Here is a tiny trained network, its code and every weight. The questions are about switching its units off for an input and a target symbol, where a switched-off unit gives its printed mean instead of its output.

import numpy as np


def w(rows, s, z=0):
    codes = np.array(rows[::2]) - 128.0
    scale = np.full(codes.shape[1], s)
    scale[-1] = z or s
    return codes * scale


def norm(h):
    return h / np.sqrt((h * h).mean(-1, keepdims=True) + 1e-5)


def f(y):
    return np.maximum(y, 0)


def softmax(a):
    e = np.exp(a - a.max(-1, keepdims=True))
    return e / e.sum(-1, keepdims=True)


def log_softmax(a):
    a = a - a.max(-1, keepdims=True)
    return a - np.log(np.exp(a).sum(-1, keepdims=True))


def net(x, mask):
    ids = ['αγεηθτφω'.index(c) for c in x.split()]
    T = len(ids)
    res = E[ids] + P[:T]
    u = 0
    for l in range(2):
        q, k, v = (norm(res) @ M[l].T for M in (Q, K, V))
        z = softmax(np.where(np.tri(T) > 0, q @ k.T / 2**0.5, -1e9)) @ v
        res = res + np.where(mask[u], z, O[l][:, -1]) @ O[l][:, :-1]
        u += 1
        y = f(norm(res) @ A[l][:, :-1].T + A[l][:, -1])
        res = res + np.where(mask[u : u + 8], y, B[l][:, -1]) @ B[l][:, :-1]
        u += 8
    return log_softmax(norm(res)[-1] @ U[:, :-1].T + U[:, -1])


Q, K, V, O, A, B = {}, {}, {}, {}, {}, {}
E = w([
[91,9,125,182],'α',
[133,29,162,159],'γ',
[117,63,124,161],'ε',
[143,56,191,120],'η',
[155,103,200,163],'θ',
[151,132,172,172],'τ',
[137,113,164,90],'φ',
[139,106,156,119],'ω',
],0.016)
P = w([
[134,149,75,163],'0',
[53,183,242,171],'1',
[121,82,120,70],'2',
[5,147,196,181],'3',
[121,80,118,68],'4',
[82,203,175,167],'5',
[124,76,107,73],'6',
],0.013)
Q[0] = w([
[22,254,99,86],'0.h1',
[82,163,138,173],'0.h1',
],0.0083)
K[0] = w([
[27,109,252,102],'0.h1',
[157,102,160,121],'0.h1',
],0.011)
V[0] = w([
[158,186,196,2],'0.h1',
[209,122,42,129],'0.h1',
],0.0072)
O[0] = w([
[111,117,251,178,1],'0.h1',
[22,132,223,1,141],'0.h1',
],0.0091,0.0058)
A[0] = w([
[38,171,152,186,198],'0.n1',
[132,176,179,172,21],'0.n2',
[160,159,72,69,76],'0.n3',
[117,223,141,151,113],'0.n4',
[164,126,89,144,43],'0.n5',
[8,60,124,180,26],'0.n6',
[26,56,129,168,252],'0.n7',
[144,209,162,107,186],'0.n8',
],0.011,0.0027)
B[0] = w([
[145,128,254,95,215],'0.n1',
[175,158,99,115,172],'0.n2',
[127,101,153,127,179],'0.n3',
[133,238,124,53,158],'0.n4',
[79,89,151,167,138],'0.n5',
[196,132,174,172,204],'0.n6',
[126,220,175,93,254],'0.n7',
[142,150,197,133,149],'0.n8',
],0.0091,0.0076)
Q[1] = w([
[74,94,192,107],'1.h1',
[74,254,202,132],'1.h1',
],0.0083)
K[1] = w([
[112,139,39,76],'1.h1',
[93,190,210,1],'1.h1',
],0.0094)
V[1] = w([
[152,12,153,162],'1.h1',
[135,18,166,38],'1.h1',
],0.011)
O[1] = w([
[239,144,163,199,112],'1.h1',
[181,246,73,157,254],'1.h1',
],0.011,0.0064)
A[1] = w([
[132,21,125,153,204],'1.n1',
[84,146,180,206,146],'1.n2',
[125,214,215,142,146],'1.n3',
[133,61,106,170,146],'1.n4',
[207,97,93,153,131],'1.n5',
[95,84,215,121,141],'1.n6',
[49,147,168,196,138],'1.n7',
[159,10,37,68,1],'1.n8',
],0.013,0.0062)
B[1] = w([
[160,154,177,92,146],'1.n1',
[196,182,110,113,174],'1.n2',
[166,137,134,225,246],'1.n3',
[139,121,180,97,135],'1.n4',
[88,48,126,85,155],'1.n5',
[74,207,114,115,170],'1.n6',
[151,165,113,171,159],'1.n7',
[95,146,117,247,152],'1.n8',
],0.013)
U = w([
[97,221,194,139,109],'α',
[204,166,75,159,45],'γ',
[56,139,29,180,79],'ε',
[134,84,201,85,85],'η',
[153,71,67,107,253],'θ',
[64,69,152,183,136],'τ',
[97,201,75,45,123],'φ',
[5,133,170,105,131],'ω',
],0.013,0.002)

Each question gives the input, a string of symbols that net reads in full, and the target symbol t.
The units are the heads (2 rows each of Q, K, V and O) and the neurons (one row each of A and B). Each row of codes is followed by its name. A weight is (code - 128) times the scale printed after its matrix; where a second scale follows, it is the last column's (O, A, B and U).
mask holds one flag per unit, layer by layer, with each layer's heads first. A switched-off unit (its flag False) gives its mean, the last column of its rows in O or B, instead of its output. The means were averaged over made-up inputs and are rounded, as every weight is.
A unit's drop is (log p(t) with every unit on - log p(t) with that unit switched off) / (log p(t) with every unit on - log p(t) with every unit switched off).
The circuit of an input: a set's keep is (log p(t) with only the set's units on - log p(t) with every unit switched off) / (log p(t) with every unit on - log p(t) with every unit switched off). Starting from the 12 units with the biggest drops (on a tie, the unit counted first), units are removed one at a time, each time the one whose removal leaves the highest keep (on an exact tie, the one counted first), for as long as the keep stays at least 0.8.
units of the circuit, in order: the units of the circuit, biggest drop first
most important unit: the unit with the biggest drop
top k neurons: the k neurons with the biggest drops, biggest first
k most important neurons of layer l: the k neurons of layer l with the biggest drops, biggest first
input ε ω γ τ φ φ ω, target ε: top 2 neurons => (1.n8 0.n7)
input φ ω ε, target α: units of the circuit, in order => (0.h1)
input γ η η θ ε, target θ: units of the circuit, in order => (1.h1 0.n1 1.n5 1.n3)
input ω ε α γ ε, target φ: units of the circuit, in order => (0.h1 1.n3)
input ω τ θ, target φ: units of the circuit, in order => (0.h1 0.n1 1.h1)
input φ θ ω ω η φ, target γ: units of the circuit, in order => (0.h1 0.n7)
input ω τ φ ω, target γ: units of the circuit, in order => (0.h1 1.n2)
input θ ω τ, target η: units of the circuit, in order => (0.n7 1.h1 0.n1 1.n3)
input α θ η φ φ, target τ: units of the circuit, in order => (0.n7 1.n8 0.n1 1.h1)
input ω η ε φ η α τ, target φ: top 2 neurons => (1.n3 0.n1)
input φ φ α φ, target γ: units of the circuit, in order => (0.h1 1.n2)
input α τ ω τ ω ε α, target τ: top 4 neurons => (1.n8 0.n1 0.n7 1.n5)
input γ η η, target θ: 3 most important neurons of layer 0 => (0.n1 0.n5 0.n4)
input θ θ θ, target η: 4 most important neurons of layer 0 => (0.n7 0.n1 0.n5 0.n4)
input ω ω η τ γ, target φ: units of the circuit, in order => (0.h1 1.n3)
input ω ε α ω, target γ: units of the circuit, in order => (0.h1)
input θ η φ, target η: top 3 neurons => (0.n7 0.n1 0.n5)
input ω ω τ θ ε ω α, target φ: top 2 neurons => (0.n7 1.n3)
input τ α γ, target ω: top 2 neurons => (0.n7 0.n1)
input θ η α, target η: top 2 neurons => (0.n1 0.n5)
input θ τ τ ω θ, target η: most important unit => 0.n7
